Here is a tiny trained network, its code and every weight. The questions are about switching its units off for an input and a class, where a switched-off unit gives its printed mean instead of its output.

import numpy as np


def w(rows, s, z=0):
    codes = np.array(rows[::2]) - 128.0
    scale = np.full(codes.shape[1], s)
    scale[-1] = z or s
    return codes * scale


def f(y):
    return np.maximum(y, 0)


def log_softmax(a):
    a = a - a.max(-1, keepdims=True)
    return a - np.log(np.exp(a).sum(-1, keepdims=True))


def net(x, mask):
    res = np.array(x, float).reshape(1, 4) / 4 @ E
    y = f(res @ A[0][:, :-1].T + A[0][:, -1])
    res = res + np.where(mask, y, B[0][:, -1]) @ B[0][:, :-1]
    return log_softmax(res[-1] @ U[:, :-1].T + U[:, -1])


A, B = {}, {}
E = w([
[122,164,8,104],'x0',
[79,34,110,84],'x1',
[156,165,162,46],'x2',
[106,136,134,129],'x3',
],0.012)
A[0] = w([
[98,69,123,91,163],'n1',
[111,87,93,249,254],'n2',
[82,121,80,80,81],'n3',
[161,200,151,113,206],'n4',
[170,199,171,195,200],'n5',
[140,149,154,59,200],'n6',
[149,233,67,172,158],'n7',
[134,113,145,167,150],'n8',
[110,133,51,92,105],'n9',
[115,59,189,121,129],'n10',
[106,97,69,81,54],'n11',
[158,134,224,177,204],'n12',
],0.022,0.007)
B[0] = w([
[122,72,164,149,200],'n1',
[2,117,123,91,243],'n2',
[147,133,83,152,189],'n3',
[148,179,130,181,226],'n4',
[124,120,35,129,249],'n5',
[200,112,147,149,215],'n6',
[136,178,145,43,247],'n7',
[96,120,134,128,164],'n8',
[144,148,68,138,208],'n9',
[130,119,190,122,207],'n10',
[131,93,76,151,191],'n11',
[145,43,80,153,250],'n12',
],0.047,0.018)
U = w([
[53,85,93,142,167],'0',
[147,108,117,181,228],'1',
[54,58,224,134,42],'2',
[140,79,245,163,124],'3',
[67,164,153,67,113],'4',
[152,194,167,128,2],'5',
],0.011,0.0037)

Each question gives the input, the list of numbers given to net, and the class t.
The units are the neurons (one row each of A and B). Each row of codes is followed by its name. A weight is (code - 128) times the scale printed after its matrix; where a second scale follows, it is the last column's (A, B and U).
mask holds one flag per neuron, in row order. A switched-off neuron (its flag False) gives its mean, the last column of its row in B, instead of its output. The means were averaged over made-up inputs and are rounded, as every weight is.
A unit's drop is (log p(t) with every unit on - log p(t) with that unit switched off) / (log p(t) with every unit on - log p(t) with every unit switched off).
The circuit of an input: a set's keep is (log p(t) with only the set's units on - log p(t) with every unit switched off) / (log p(t) with every unit on - log p(t) with every unit switched off). Starting from all 12 units, units are removed one at a time, each time the one whose removal leaves the highest keep (on an exact tie, the one counted first), for as long as the keep stays at least 0.8.
units of the circuit, in order: the units of the circuit, biggest drop first
k most important neurons: the k neurons with the biggest drops, biggest first
drop when u is switched off: that unit's drop, to one decimal
input [-8,1,-6,2], class 2: units of the circuit, in order : [n10]
input [7,-2,2,-8], class 5: units of the circuit, in order : [n2 n7]
input [4,0,-8,-8], class 4: units of the circuit, in order : [n12 n7]
input [2,0,5,6], class 5: 2 most important neurons : [n12 n5]
input [0,7,-2,3], class 2: 3 most important neurons : [n5 n1 n10]
input [1,1,4,-7], class 1: 2 most important neurons : [n7 n10]
input [-5,1,2,0], class 3: 2 most important neurons : [n2 n10]
input [-4,1,2,2], class 3: 2 most important neurons : [n2 n5]
input [7,-1,1,-4], class 5: 3 most important neurons : [n2 n7 n12]
input [-7,-7,2,-1], class 1: 2 most important neurons : [n2 n4]
input [-1,5,3,7], class 3: drop when n2 is switched off : 0.2
input [-3,4,-4,3], class 2: drop when n12 is switched off : 0.0
input [3,-1,-1,-7], class 4: drop when n12 is switched off : 0.1
input [2,-6,6,2], class 5: most important neuron : [n7]
